Look-ups in named tables: a row name and a column name give one cell, copied from the table.

dif
         mazil  pava  sekag   kap  puvutog   nog   lig  burasa  sesesif  dazato
napog     6607  6832   4886  6873     3888  6437  1501    5134     7082    6397
bivid     2753  2397   4734  6305     6710  3347  6145    5754     1727    2426
bopine    6872  5499   2127  3324     3879  1962  1201    1917     1016    6793
rem       4225  6297   5529  3751     5343  4495  2764    4879     1291    6041
godina    6654  3291   5838  2459     4234  5814  6388    4059     1277    4657
gamavas   4547  6170   4837  3832     2070  6689  5707    2087     4616    1255
sufoz     4557  2836   5709  5913     2117  1025  4274    6917     5421    1936
duz       5685  6486   3792  4616     6488  7395  6312    5019     3885    1328
kug       7304  5655   3848  7477     5812  6519  2272    7463     4697    3807
kupubu    2778  2454   5523  5894     1685  2913  5258    6239     1482    6732
dute      2545  1586   5836  7501     4381  5950  2714    6078     6000    1467
dezo      7560  4647   6324  1868     2638  1702  1337    6473     5570    3218
fep       5618  6452   2588  3401     6410  7382  1467    5493     5960    3552
muk       2380  1656   7420  4413     2525  7530  7576    3773     7441    1653

sekag of bopine: 2127
puvutog of dezo: 2638
lig of muk: 7576
sesesif of kug: 4697
nog of bopine: 1962
dazato of rem: 6041
burasa of kupubu: 6239
nog of napog: 6437
kap of bopine: 3324
sesesif of sufoz: 5421
sekag of dute: 5836
kap of kug: 7477
lig of rem: 2764
burasa of sufoz: 6917
burasa of gamavas: 2087
dazato of kug: 3807
burasa of godina: 4059
dazato of bopine: 6793
lig of dute: 2714
Row with the largest kap: dute

sep
columns: gibika, kesi, lutabik, zal, repu
gatubob: [53, 57, 50, 44, 62]
tunepid: [48, 55, 45, 33, 56]
zad: [5, 61, 35, 48, 31]
pegal: [55, 22, 46, 38, 43]
relo: [13, 12, 27, 32, 21]
lev: [51, 9, 35, 26, 34]
puli: [67, 25, 14, 41, 19]
fon: [35, 23, 39, 41, 42]
pabun: [12, 62, 35, 46, 45]
pip: [50, 76, 53, 55, 51]
pili: [45, 7, 48, 45, 28]
fis: [73, 45, 55, 30, 57]

What is the kesi of tunepid in sep?
55
What is the zal of pili in sep?
45
What is the gibika of pabun in sep?
12
What is the zal of pegal in sep?
38
What is the zal of zad in sep?
48
What is the lutabik of fon in sep?
39
What is the kesi of pegal in sep?
22
What is the kesi of fon in sep?
23
What is the gibika of puli in sep?
67
What is the zal of lev in sep?
26
What is the gibika of tunepid in sep?
48
What is the zal of puli in sep?
41
What is the repu of fon in sep?
42
What is the repu of lev in sep?
34
What is the lutabik of pegal in sep?
46

moku
         lam  bote  leb  sazulob  kikames  botis
fodevi   132   130  192      221      204    151
vit      235   191  244      166      219    187
mib      163   176  182      190      189    123
bifozis  152   174  184      202      199    208
gav       62   154  173      201      129     70
pibosur  112   155   71      209       75    142

What is the sazulob of vit in moku?
166
What is the kikames of gav in moku?
129
What is the bote of mib in moku?
176
What is the lam of vit in moku?
235
What is the botis of vit in moku?
187
What is the kikames of pibosur in moku?
75

Table diza
,sorufom,kog,pupulot,goz,ker,pir,telu,terum,gifeson
sug,146,120,119,99,70,72,104,28,146
badeko,160,132,112,92,80,59,93,69,130
bolun,134,168,100,82,80,86,157,50,154
kozanuv,53,19,57,57,66,37,70,113,36
kital,209,244,119,180,84,103,101,62,193

What is the terum of kozanuv in diza? 113
What is the kog of bolun in diza? 168
What is the kog of sug in diza? 120
What is the pir of badeko in diza? 59
What is the kog of badeko in diza? 132
What is the goz of sug in diza? 99
What is the sorufom of badeko in diza? 160
What is the telu of kozanuv in diza? 70
What is the pupulot of bolun in diza? 100
What is the pupulot of kital in diza? 119
What is the terum of bolun in diza? 50
What is the goz of bolun in diza? 82
What is the gifeson of bolun in diza? 154
Row with the largest goz: kital

nada.csv
,kopuneb,zik,kado,kog,gep,vif,mutuvot,vufol,dese,pap
farib,0.42,0.87,0.31,0.32,0.01,0.56,0.63,0.32,0.47,0.40
gudo,0.49,0.80,0.40,0.51,0.22,0.41,0.75,0.61,0.39,0.82
fovosi,0.74,0.69,0.80,0.45,0.55,0.66,0.49,0.19,0.42,0.55
tesazaf,0.63,0.47,0.52,0.54,0.51,0.18,0.68,0.45,0.15,0.45
sedez,0.41,0.64,0.61,0.19,0.31,0.73,0.45,0.40,0.54,0.39
buli,0.36,0.89,0.35,0.52,0.31,0.48,0.69,0.77,0.02,0.25

What is the mutuvot of gudo in nada? 0.75
What is the dese of sedez in nada? 0.54
What is the pap of fovosi in nada? 0.55
What is the kog of fovosi in nada? 0.45
What is the pap of farib in nada? 0.40
What is the zik of farib in nada? 0.87
What is the vif of farib in nada? 0.56
What is the zik of tesazaf in nada? 0.47
What is the gep of farib in nada? 0.01
What is the vif of gudo in nada? 0.41
What is the vufol of buli in nada? 0.77
What is the pap of sedez in nada? 0.39
What is the kog of sedez in nada? 0.19
What is the vif of tesazaf in nada? 0.18
What is the kopuneb of gudo in nada? 0.49
What is the zik of buli in nada? 0.89
What is the mutuvot of fovosi in nada? 0.49
What is the vufol of tesazaf in nada? 0.45
Which row has the largest pap? gudo

